Here is a tiny trained network, its code and every weight. The questions are about switching its units off for an input and a target symbol, where a switched-off unit gives its printed mean instead of its output.

import numpy as np


def w(rows, s, z=0):
    codes = np.array(rows[::2]) - 128.0
    scale = np.full(codes.shape[1], s)
    scale[-1] = z or s
    return codes * scale


def norm(h):
    return h / np.sqrt((h * h).mean(-1, keepdims=True) + 1e-5)


def f(y):
    return y / 2 * (1 + np.tanh(0.7978845608 * (y + 0.044715 * y**3)))


def softmax(a):
    e = np.exp(a - a.max(-1, keepdims=True))
    return e / e.sum(-1, keepdims=True)


def log_softmax(a):
    a = a - a.max(-1, keepdims=True)
    return a - np.log(np.exp(a).sum(-1, keepdims=True))


def net(x, mask):
    ids = ['αβγδζηθμπστφψω'.index(c) for c in x.split()]
    T = len(ids)
    res = E[ids] + P[:T]
    q, k, v = (norm(res) @ M[0].T for M in (Q, K, V))
    z = softmax(np.where(np.tri(T) > 0, q @ k.T / 4**0.5, -1e9)) @ v
    res = res + np.where(mask[0], z, O[0][:, -1]) @ O[0][:, :-1]
    y = f(norm(res) @ A[0][:, :-1].T + A[0][:, -1])
    res = res + np.where(mask[1:13], y, B[0][:, -1]) @ B[0][:, :-1]
    return log_softmax(norm(res)[-1] @ U[:, :-1].T + U[:, -1])


Q, K, V, O, A, B = {}, {}, {}, {}, {}, {}
E = w([
[116,106,59],'α',
[226,162,53],'β',
[238,140,83],'γ',
[252,176,79],'δ',
[76,80,159],'ζ',
[66,70,144],'η',
[69,80,143],'θ',
[87,112,95],'μ',
[72,84,134],'π',
[86,116,67],'σ',
[78,72,172],'τ',
[41,90,54],'φ',
[223,168,116],'ψ',
[227,160,93],'ω',
],0.0034)
P = w([
[159,74,164],'0',
[119,180,137],'1',
[184,8,112],'2',
[120,152,166],'3',
[133,125,139],'4',
[155,104,53],'5',
[114,108,166],'6',
],0.011)
Q[0] = w([
[131,254,167],'H0',
[180,18,100],'H0',
[91,234,128],'H0',
[75,227,177],'H0',
],0.0084)
K[0] = w([
[128,228,130],'H0',
[177,28,196],'H0',
[145,220,121],'H0',
[138,253,62],'H0',
],0.0066)
V[0] = w([
[96,118,254],'H0',
[175,102,239],'H0',
[176,159,102],'H0',
[212,142,119],'H0',
],0.007)
O[0] = w([
[43,253,100,213],'H0',
[153,223,151,254],'H0',
[135,115,178,98],'H0',
[236,150,184,144],'H0',
],0.006,0.0029)
A[0] = w([
[112,120,77,98],'N0',
[176,60,99,252],'N1',
[137,111,123,44],'N2',
[113,116,109,93],'N3',
[112,138,53,134],'N4',
[59,61,123,94],'N5',
[155,12,151,106],'N6',
[69,118,201,60],'N7',
[132,111,190,154],'N8',
[96,70,164,88],'N9',
[93,140,72,116],'N10',
[137,188,132,134],'N11',
],0.011,0.0045)
B[0] = w([
[174,138,153,133],'N0',
[57,133,1,252],'N1',
[115,162,163,92],'N2',
[142,134,148,110],'N3',
[191,105,136,183],'N4',
[134,53,155,149],'N5',
[142,127,41,185],'N6',
[157,172,80,169],'N7',
[165,96,95,176],'N8',
[167,108,176,123],'N9',
[155,98,147,170],'N10',
[109,39,116,216],'N11',
],0.0068,0.0036)
U = w([
[109,69,2,146],'α',
[142,123,62,252],'β',
[173,146,90,139],'γ',
[160,142,116,135],'δ',
[70,230,171,163],'ζ',
[93,158,144,35],'η',
[79,156,149,33],'θ',
[83,24,234,157],'μ',
[81,162,151,115],'π',
[123,90,131,52],'σ',
[83,189,151,161],'τ',
[123,66,130,78],'φ',
[223,211,207,157],'ψ',
[164,151,139,3],'ω',
],0.0096,0.0042)

Each question gives the input, a string of symbols that net reads in full, and the target symbol t.
The units are the heads (4 rows each of Q, K, V and O) and the neurons (one row each of A and B). Each row of codes is followed by its name. A weight is (code - 128) times the scale printed after its matrix; where a second scale follows, it is the last column's (O, A, B and U).
mask holds one flag per unit, heads first, then neurons. A switched-off unit (its flag False) gives its mean, the last column of its rows in O or B, instead of its output. The means were averaged over made-up inputs and are rounded, as every weight is.
A unit's drop is (log p(t) with every unit on - log p(t) with that unit switched off) / (log p(t) with every unit on - log p(t) with every unit switched off).
The circuit of an input: a set's keep is (log p(t) with only the set's units on - log p(t) with every unit switched off) / (log p(t) with every unit on - log p(t) with every unit switched off). Starting from the 12 units with the biggest drops (on a tie, the unit counted first), units are removed one at a time, each time the one whose removal leaves the highest keep (on an exact tie, the one counted first), for as long as the keep stays at least 0.8.
units of the circuit, in order: the units of the circuit, biggest drop first
k most important neurons: the k neurons with the biggest drops, biggest first
drop of u: that unit's drop, to one decimal
input α π ψ ψ ψ δ γ, target ψ: units of the circuit, in order	N1
input π τ ψ θ μ β σ, target μ: 4 most important neurons	N1, N5, N6, N10
input θ α α θ, target α: units of the circuit, in order	H0, N6
input ψ μ μ ψ, target μ: units of the circuit, in order	N11, N1, H0
input τ γ ψ μ μ γ ψ, target μ: 2 most important neurons	N1, N11
input μ μ μ α μ, target μ: 4 most important neurons	N1, N11, N6, N7
input ζ μ ψ ζ, target μ: units of the circuit, in order	H0, N1
input ψ ζ μ μ ψ δ θ, target ψ: 2 most important neurons	N1, N7
input μ ψ ψ τ, target ψ: units of the circuit, in order	N1, N7
input ζ α π μ μ τ ζ, target μ: 3 most important neurons	N5, N1, N9
input φ ζ ψ δ, target ζ: 2 most important neurons	N1, N4
input μ ψ μ ζ, target ψ: 3 most important neurons	N1, N7, N8
input μ ψ β ψ μ ζ γ, target μ: units of the circuit, in order	N1, N11, N6
input ω α ζ ζ, target α: 2 most important neurons	N6, N7
input μ ψ α ω, target ψ: most important neuron	N1
input ψ μ μ β, target μ: 4 most important neurons	N1, N11, N6, N7
input σ φ π μ μ ω μ, target μ: 3 most important neurons	N5, N1, N6
input μ α α ψ μ φ δ, target μ: drop of N6	0.5
input μ φ φ ψ μ μ θ, target μ: drop of N1	1.2
input μ μ ψ π ψ μ ζ, target ψ: drop of N8	0.1
